Below are the code and all the weights of a small trained network. Each question names an input and a class and asks about switching units off, where a switched-off unit gives its printed mean instead of its output.

import numpy as np


def w(rows, s, z=0):
    codes = np.array(rows[::2]) - 128.0
    scale = np.full(codes.shape[1], s)
    scale[-1] = z or s
    return codes * scale


def f(y):
    return np.maximum(y, 0)


def log_softmax(a):
    a = a - a.max(-1, keepdims=True)
    return a - np.log(np.exp(a).sum(-1, keepdims=True))


def net(x, mask):
    res = np.array(x, float).reshape(1, 8) / 4 @ E
    y = f(res @ A[0][:, :-1].T + A[0][:, -1])
    res = res + np.where(mask, y, B[0][:, -1]) @ B[0][:, :-1]
    return log_softmax(res[-1] @ U[:, :-1].T + U[:, -1])


A, B = {}, {}
E = w([
[128,78,109,159,125,157,142,109,128,137,92],'x0',
[161,135,140,87,125,130,123,134,121,108,136],'x1',
[106,112,133,84,65,146,230,145,164,82,141],'x2',
[182,83,138,80,159,123,159,97,134,136,148],'x3',
[140,117,122,162,81,194,86,123,114,133,129],'x4',
[136,186,136,99,146,72,117,129,136,123,161],'x5',
[100,67,197,197,171,127,96,74,175,2,161],'x6',
[47,164,114,101,218,220,182,90,35,82,152],'x7',
],0.0068)
A[0] = w([
[153,99,116,159,104,58,122,200,210,112,106,35],'neuron 1',
[81,112,128,54,104,20,214,106,171,90,89,152],'neuron 2',
[161,171,47,91,91,117,187,162,79,183,82,12],'neuron 3',
[142,97,176,106,44,164,222,129,146,114,157,202],'neuron 4',
[90,201,139,132,17,172,254,146,205,80,136,89],'neuron 5',
[186,130,211,248,148,125,138,78,193,20,144,16],'neuron 6',
[195,96,155,166,79,100,92,201,218,148,114,97],'neuron 7',
[107,77,219,186,118,93,108,80,203,44,178,2],'neuron 8',
[192,140,95,122,56,94,158,174,98,245,122,26],'neuron 9',
[208,84,143,186,67,45,112,206,196,119,107,81],'neuron 10',
[78,187,123,171,160,197,142,234,35,40,112,170],'neuron 11',
],0.0052,0.0023)
B[0] = w([
[116,147,75,143,95,130,197,118,134,79,222,203],'neuron 1',
[144,141,222,157,116,77,95,73,39,209,158,224],'neuron 2',
[9,85,75,76,64,110,98,250,205,137,77,215],'neuron 3',
[193,170,163,201,193,100,132,96,89,178,25,223],'neuron 4',
[134,159,171,210,186,147,61,47,154,184,67,221],'neuron 5',
[12,51,148,68,80,142,85,176,126,117,95,245],'neuron 6',
[202,135,62,181,116,225,180,57,102,58,187,241],'neuron 7',
[55,88,153,89,102,178,99,210,254,133,88,243],'neuron 8',
[71,108,128,68,105,190,112,131,173,132,120,233],'neuron 9',
[207,194,44,129,216,161,216,89,139,73,152,254],'neuron 10',
[167,138,80,191,161,76,216,158,161,114,191,255],'neuron 11',
],0.0061,0.0043)
U = w([
[164,160,43,138,198,188,193,53,118,38,184,103],'0',
[36,44,171,1,58,150,51,192,202,120,76,18],'1',
[178,106,158,196,145,91,109,132,111,140,116,250],'2',
[193,183,227,237,170,121,17,34,106,188,74,155],'3',
[140,102,164,180,72,117,70,76,85,140,154,186],'4',
],0.0051,0.002)

Each question gives the input, the list of numbers given to net, and the class t.
The units are the neurons (one row each of A and B). Each row of codes is followed by its name. A weight is (code - 128) times the scale printed after its matrix; where a second scale follows, it is the last column's (A, B and U).
mask holds one flag per neuron, in row order. A switched-off neuron (its flag False) gives its mean, the last column of its row in B, instead of its output. The means were averaged over made-up inputs and are rounded, as every weight is.
A unit's drop is (log p(t) with every unit on - log p(t) with that unit switched off) / (log p(t) with every unit on - log p(t) with every unit switched off).
The circuit of an input: a set's keep is (log p(t) with only the set's units on - log p(t) with every unit switched off) / (log p(t) with every unit on - log p(t) with every unit switched off). Starting from all 11 units, units are removed one at a time, each time the one whose removal leaves the highest keep (on an exact tie, the one counted first), for as long as the keep stays at least 0.8.
circuit, biggest first: the units of the circuit, biggest drop first
most important unit: the unit with the biggest drop
top k neurons: the k neurons with the biggest drops, biggest first
drop of u: that unit's drop, to one decimal
input [-5,7,2,-3,-3,8,6,-1], class 1: most important unit : neuron 8
input [5,-7,6,-5,3,-4,1,-7], class 0: circuit, biggest first : neuron 10; neuron 7
input [0,-4,6,1,-3,-4,-5,-3], class 3: circuit, biggest first : neuron 5; neuron 4
input [-4,3,0,-6,-1,6,0,-8], class 0: circuit, biggest first : neuron 10; neuron 7
input [-4,8,4,-3,-2,7,6,-7], class 0: top 4 neurons : neuron 10; neuron 7; neuron 1; neuron 3
input [-7,-1,2,-1,-6,1,6,2], class 1: circuit, biggest first : neuron 8; neuron 6
input [-1,-1,-8,-4,-3,4,-3,-8], class 0: circuit, biggest first : neuron 10; neuron 7; neuron 1
input [4,-3,-5,2,-4,0,0,-8], class 0: circuit, biggest first : neuron 10; neuron 7
input [7,7,-3,1,0,6,8,6], class 1: circuit, biggest first : neuron 6; neuron 8
input [5,-7,0,-6,6,-1,-6,-1], class 1: circuit, biggest first : neuron 3; neuron 9
input [7,8,8,2,5,-4,1,4], class 3: top 2 neurons : neuron 4; neuron 5
input [5,-4,2,2,-7,-8,-7,4], class 1: top 3 neurons : neuron 3; neuron 10; neuron 7
input [8,-4,8,2,4,-7,5,-5], class 3: top 2 neurons : neuron 4; neuron 5
input [6,6,-4,2,3,-6,-8,3], class 1: top neuron : neuron 3
input [5,0,4,-3,4,1,0,-1], class 3: top 2 neurons : neuron 5; neuron 4
input [-4,-7,5,3,3,1,8,5], class 1: top 2 neurons : neuron 8; neuron 6
input [-6,6,0,0,3,4,2,-7], class 0: drop of neuron 10 : 0.3
input [-7,-5,7,-7,2,-3,-4,-8], class 0: drop of neuron 7 : 0.3
input [-4,5,-1,-6,-3,1,-7,-7], class 0: drop of neuron 7 : 0.6
input [5,-5,-2,1,-2,-4,7,-7], class 0: drop of neuron 11 : -0.1
input [4,4,7,-3,6,-6,2,-6], class 3: circuit, biggest first : neuron 4
input [6,1,8,-7,0,-7,-5,6], class 3: top 2 neurons : neuron 5; neuron 4
